Below is a small trained network, with its code and all its weights. Each question gives an input and a class and asks what happens when units are switched off, that is, made to give their printed mean instead of their output.

import numpy as np


def w(rows, s, z=0):
    codes = np.array(rows[::2]) - 128.0
    scale = np.full(codes.shape[1], s)
    scale[-1] = z or s
    return codes * scale


def norm(h):
    return h / np.sqrt((h * h).mean(-1, keepdims=True) + 1e-5)


def f(y):
    return np.maximum(y, 0)


def log_softmax(a):
    a = a - a.max(-1, keepdims=True)
    return a - np.log(np.exp(a).sum(-1, keepdims=True))


def net(x, mask):
    res = np.array(x, float).reshape(1, 4) / 4 @ E
    u = 0
    for l in range(2):
        y = f(norm(res) @ A[l][:, :-1].T + A[l][:, -1])
        res = res + np.where(mask[u : u + 7], y, B[l][:, -1]) @ B[l][:, :-1]
        u += 7
    return log_softmax(norm(res)[-1] @ U[:, :-1].T + U[:, -1])


A, B = {}, {}
E = w([
[139,145,110,146,152,74,198,61,145],'x0',
[203,89,96,97,119,185,187,2,141],'x1',
[203,134,153,73,96,33,121,106,167],'x2',
[152,141,179,146,70,170,172,168,71],'x3',
],0.009)
A[0] = w([
[143,102,61,145,184,168,166,35,149,2],'0.n1',
[138,112,195,167,90,255,183,135,20,17],'0.n2',
[80,104,143,120,165,234,85,206,79,18],'0.n3',
[113,107,151,138,149,78,137,115,136,125],'0.n4',
[105,208,141,208,135,121,240,116,67,10],'0.n5',
[54,130,19,118,211,144,95,125,192,33],'0.n6',
[139,127,42,87,201,178,160,61,142,12],'0.n7',
],0.008,0.0055)
B[0] = w([
[89,1,77,140,161,128,155,88,184,252],'0.n1',
[233,128,85,37,149,174,231,218,48,246],'0.n2',
[86,136,119,202,25,146,39,159,189,254],'0.n3',
[122,135,173,149,165,161,138,142,125,182],'0.n4',
[94,156,209,156,100,124,178,88,112,223],'0.n5',
[118,87,160,116,169,152,92,123,6,252],'0.n6',
[123,105,68,172,96,83,180,66,148,237],'0.n7',
],0.0096,0.0045)
A[1] = w([
[108,90,61,123,154,135,155,11,140,57],'1.n1',
[119,136,133,139,174,68,113,152,117,82],'1.n2',
[89,141,117,183,50,174,45,129,123,2],'1.n3',
[147,188,138,149,101,107,107,195,163,59],'1.n4',
[184,142,150,81,112,134,104,60,182,12],'1.n5',
[194,102,136,72,111,98,155,46,117,118],'1.n6',
[122,97,22,164,135,148,162,52,141,66],'1.n7',
],0.011,0.0046)
B[1] = w([
[118,2,171,100,139,150,149,51,133,254],'1.n1',
[152,164,131,32,130,152,156,112,122,162],'1.n2',
[54,93,75,188,169,120,127,144,179,191],'1.n3',
[131,106,38,139,164,140,172,75,185,174],'1.n4',
[189,156,134,169,63,154,73,126,154,163],'1.n5',
[86,125,102,201,96,149,40,122,140,239],'1.n6',
[142,32,186,104,203,97,154,78,106,241],'1.n7',
],0.0096,0.0092)
U = w([
[196,154,125,175,20,134,29,92,176,64],'0',
[136,4,150,141,129,153,160,35,124,254],'1',
[165,214,97,41,126,46,166,155,222,62],'2',
[25,105,57,200,124,158,76,221,150,150],'3',
[79,178,165,35,231,92,67,127,73,19],'4',
[208,132,99,117,65,221,243,203,60,177],'5',
[77,219,231,180,104,101,223,81,105,45],'6',
],0.016,0.0033)

Each question gives the input, the list of numbers given to net, and the class t.
The units are the neurons (one row each of A and B). Each row of codes is followed by its name. A weight is (code - 128) times the scale printed after its matrix; where a second scale follows, it is the last column's (A, B and U).
mask holds one flag per neuron, layer by layer. A switched-off neuron (its flag False) gives its mean, the last column of its row in B, instead of its output. The means were averaged over made-up inputs and are rounded, as every weight is.
A unit's drop is (log p(t) with every unit on - log p(t) with that unit switched off) / (log p(t) with every unit on - log p(t) with every unit switched off).
unit that matters most: the unit with the biggest drop
top k neurons: the k neurons with the biggest drops, biggest first
top k neurons in layer l: the k neurons of layer l with the biggest drops, biggest first
drop when u is switched off: that unit's drop, to one decimal
input [-6,1,-6,-2], class 3: unit that matters most -> 0.n3
input [0,-4,6,-8], class 4: top 2 neurons -> 0.n6; 0.n3
input [-3,0,3,-3], class 0: top 2 neurons -> 0.n3; 0.n1
input [7,-7,-6,1], class 6: top 2 neurons -> 0.n5; 1.n6
input [0,-1,-1,-2], class 4: top 2 neurons in layer 1 -> 1.n6; 1.n1
input [1,-6,6,-7], class 2: top 2 neurons -> 1.n7; 1.n1
input [5,0,3,2], class 0: top 3 neurons in layer 1 -> 1.n6; 1.n7; 1.n1
input [-1,-3,-4,5], class 5: top 2 neurons -> 0.n2; 1.n6
input [8,-2,8,-4], class 0: top 2 neurons -> 0.n1; 1.n6
input [7,-7,4,-5], class 2: top 2 neurons in layer 1 -> 1.n7; 1.n1
input [-6,-3,6,-2], class 2: top 2 neurons in layer 0 -> 0.n3; 0.n6
input [8,-4,0,-5], class 4: top 2 neurons -> 0.n1; 0.n7
input [1,-2,-2,-8], class 4: top 2 neurons -> 0.n6; 0.n1
input [-1,0,5,-5], class 0: unit that matters most -> 0.n1
input [1,-7,3,7], class 2: top 3 neurons in layer 1 -> 1.n6; 1.n1; 1.n4
input [-3,-5,5,-1], class 2: drop when 0.n3 is switched off -> 0.1
input [-3,-1,-8,4], class 5: drop when 0.n2 is switched off -> 2.2
input [1,-8,7,-5], class 2: drop when 0.n4 is switched off -> 0.0
